Here is a tiny trained network, its code and every weight. The questions are about switching its units off for an input and a class, where a switched-off unit gives its printed mean instead of its output.

import numpy as np


def w(rows, s, z=0):
    codes = np.array(rows[::2]) - 128.0
    scale = np.full(codes.shape[1], s)
    scale[-1] = z or s
    return codes * scale


def norm(h):
    return h / np.sqrt((h * h).mean(-1, keepdims=True) + 1e-5)


def f(y):
    return y / 2 * (1 + np.tanh(0.7978845608 * (y + 0.044715 * y**3)))


def log_softmax(a):
    a = a - a.max(-1, keepdims=True)
    return a - np.log(np.exp(a).sum(-1, keepdims=True))


def net(x, mask):
    res = np.array(x, float).reshape(1, 5) / 4 @ E
    u = 0
    for l in range(2):
        y = f(norm(res) @ A[l][:, :-1].T + A[l][:, -1])
        res = res + np.where(mask[u : u + 11], y, B[l][:, -1]) @ B[l][:, :-1]
        u += 11
    return log_softmax(norm(res)[-1] @ U[:, :-1].T + U[:, -1])


A, B = {}, {}
E = w([
[91,173,94,210,115,117,94,132,66],'x0',
[101,116,81,114,188,100,168,124,114],'x1',
[128,128,129,127,127,127,131,130,124],'x2',
[124,108,107,80,89,2,59,167,141],'x3',
[61,120,92,88,77,163,134,118,134],'x4',
],0.0035)
A[0] = w([
[101,114,80,104,185,75,171,106,89,60],'0.n1',
[254,99,139,179,193,77,89,158,112,62],'0.n2',
[140,118,113,83,58,4,96,135,118,48],'0.n3',
[181,110,170,154,11,149,93,121,124,48],'0.n4',
[102,134,80,236,50,71,152,183,76,49],'0.n5',
[62,109,82,98,81,167,106,157,152,33],'0.n6',
[100,102,63,79,63,161,114,140,121,4],'0.n7',
[78,102,79,84,63,153,122,117,113,30],'0.n8',
[123,77,50,114,171,77,187,129,101,49],'0.n9',
[192,114,166,133,18,137,98,120,122,51],'0.n10',
[196,100,150,25,97,105,203,180,156,51],'0.n11',
],0.0051,0.0019)
B[0] = w([
[102,178,174,110,168,168,89,206,176,162],'0.n1',
[52,183,192,107,57,72,229,69,135,222],'0.n2',
[199,81,96,163,77,191,176,218,80,254],'0.n3',
[70,145,154,102,254,167,156,180,162,181],'0.n4',
[140,109,157,60,149,151,40,24,117,222],'0.n5',
[119,157,205,145,115,86,180,91,129,163],'0.n6',
[110,171,153,152,114,53,169,82,149,155],'0.n7',
[147,177,199,136,123,73,192,101,115,165],'0.n8',
[95,183,176,149,184,177,97,178,190,165],'0.n9',
[64,191,99,131,194,154,95,184,196,173],'0.n10',
[106,144,125,125,153,144,20,19,58,197],'0.n11',
],0.0066,0.0032)
A[1] = w([
[175,147,183,196,140,5,187,86,169,9],'1.n1',
[151,100,113,143,166,166,151,129,104,90],'1.n2',
[145,87,67,128,148,116,3,20,127,55],'1.n3',
[58,142,108,120,60,44,218,75,186,19],'1.n4',
[73,152,85,160,228,95,111,223,240,23],'1.n5',
[96,130,169,159,173,164,136,89,141,131],'1.n6',
[157,55,40,166,85,39,132,177,171,52],'1.n7',
[210,46,38,201,71,219,212,166,111,64],'1.n8',
[168,60,109,74,137,120,137,92,228,104],'1.n9',
[105,175,84,211,131,101,89,138,92,70],'1.n10',
[128,137,97,149,130,155,152,91,139,79],'1.n11',
],0.0064,0.0013)
B[1] = w([
[76,197,129,131,47,108,207,92,107,221],'1.n1',
[108,167,161,77,34,41,27,125,166,147],'1.n2',
[104,42,111,113,220,138,131,36,70,231],'1.n3',
[159,204,181,189,112,88,198,93,112,246],'1.n4',
[121,140,137,188,135,228,92,164,253,229],'1.n5',
[159,95,66,145,88,81,145,171,126,252],'1.n6',
[184,84,58,116,101,58,89,168,126,140],'1.n7',
[204,52,32,87,80,45,108,236,89,228],'1.n8',
[58,116,102,212,194,161,123,85,41,110],'1.n9',
[130,78,155,71,183,166,208,77,182,139],'1.n10',
[147,153,215,80,138,52,54,190,115,143],'1.n11',
],0.0069,0.0032)
U = w([
[195,68,66,84,69,72,98,223,95,254],'0',
[105,221,187,148,70,84,232,82,112,102],'1',
[97,57,122,85,213,166,81,31,73,113],'2',
[93,168,145,152,168,226,92,202,255,4],'3',
],0.0064,0.00072)

Each question gives the input, the list of numbers given to net, and the class t.
The units are the neurons (one row each of A and B). Each row of codes is followed by its name. A weight is (code - 128) times the scale printed after its matrix; where a second scale follows, it is the last column's (A, B and U).
mask holds one flag per neuron, layer by layer. A switched-off neuron (its flag False) gives its mean, the last column of its row in B, instead of its output. The means were averaged over made-up inputs and are rounded, as every weight is.
A unit's drop is (log p(t) with every unit on - log p(t) with that unit switched off) / (log p(t) with every unit on - log p(t) with every unit switched off).
The circuit of an input: a set's keep is (log p(t) with only the set's units on - log p(t) with every unit switched off) / (log p(t) with every unit on - log p(t) with every unit switched off). Starting from the 12 units with the biggest drops (on a tie, the unit counted first), units are removed one at a time, each time the one whose removal leaves the highest keep (on an exact tie, the one counted first), for as long as the keep stays at least 0.8.
circuit, biggest first: the units of the circuit, biggest drop first
most important unit: the unit with the biggest drop
top k neurons: the k neurons with the biggest drops, biggest first
k most important neurons of layer l: the k neurons of layer l with the biggest drops, biggest first
drop of u: that unit's drop, to one decimal
input [-1,6,3,4,0], class 3: most important unit : 0.n9
input [8,6,6,-8,8], class 0: circuit, biggest first : (0.n2, 0.n11, 1.n8)
input [-3,5,-6,-5,-1], class 0: 4 most important neurons of layer 0 : (0.n10, 0.n4, 0.n5, 0.n7)
input [6,0,-3,-7,6], class 0: top 3 neurons : (0.n2, 0.n11, 1.n8)
input [-4,6,4,2,-4], class 3: top 2 neurons : (0.n9, 0.n1)
input [-8,-7,5,3,-8], class 1: top 2 neurons : (0.n2, 0.n5)
input [0,8,-1,6,-2], class 3: top 2 neurons : (0.n9, 0.n1)
input [8,-5,4,7,-6], class 2: 2 most important neurons of layer 0 : (0.n5, 0.n8)
input [3,-8,7,5,0], class 3: top 2 neurons : (0.n10, 0.n4)
input [3,4,-8,2,3], class 3: top 3 neurons : (0.n1, 0.n9, 0.n2)
input [-7,-3,2,0,-6], class 2: 2 most important neurons of layer 0 : (0.n11, 0.n8)
input [6,-2,-4,-2,4], class 2: top 2 neurons : (0.n5, 0.n2)
input [5,2,7,-6,-3], class 0: top 2 neurons : (0.n11, 1.n8)
input [-8,-4,-1,-2,-6], class 2: most important unit : 0.n11
input [7,-2,-8,4,4], class 2: 2 most important neurons of layer 0 : (0.n5, 0.n2)
input [-7,-2,-3,3,-7], class 1: 2 most important neurons of layer 0 : (0.n2, 0.n5)
input [0,7,2,-3,-5], class 3: 2 most important neurons of layer 0 : (0.n1, 0.n9)
input [0,1,2,4,-6], class 1: drop of 0.n2 : 4.6
input [-4,-4,-3,4,6], class 1: drop of 0.n7 : 0.5
input [0,-5,5,6,-8], class 1: circuit, biggest first : (0.n2)
input [1,-8,-6,-1,1], class 3: drop of 1.n7 : 0.0
input [8,-3,-5,-4,5], class 2: drop of 0.n2 : 0.2
input [6,3,2,2,4], class 2: 2 most important neurons of layer 0 : (0.n5, 0.n2)
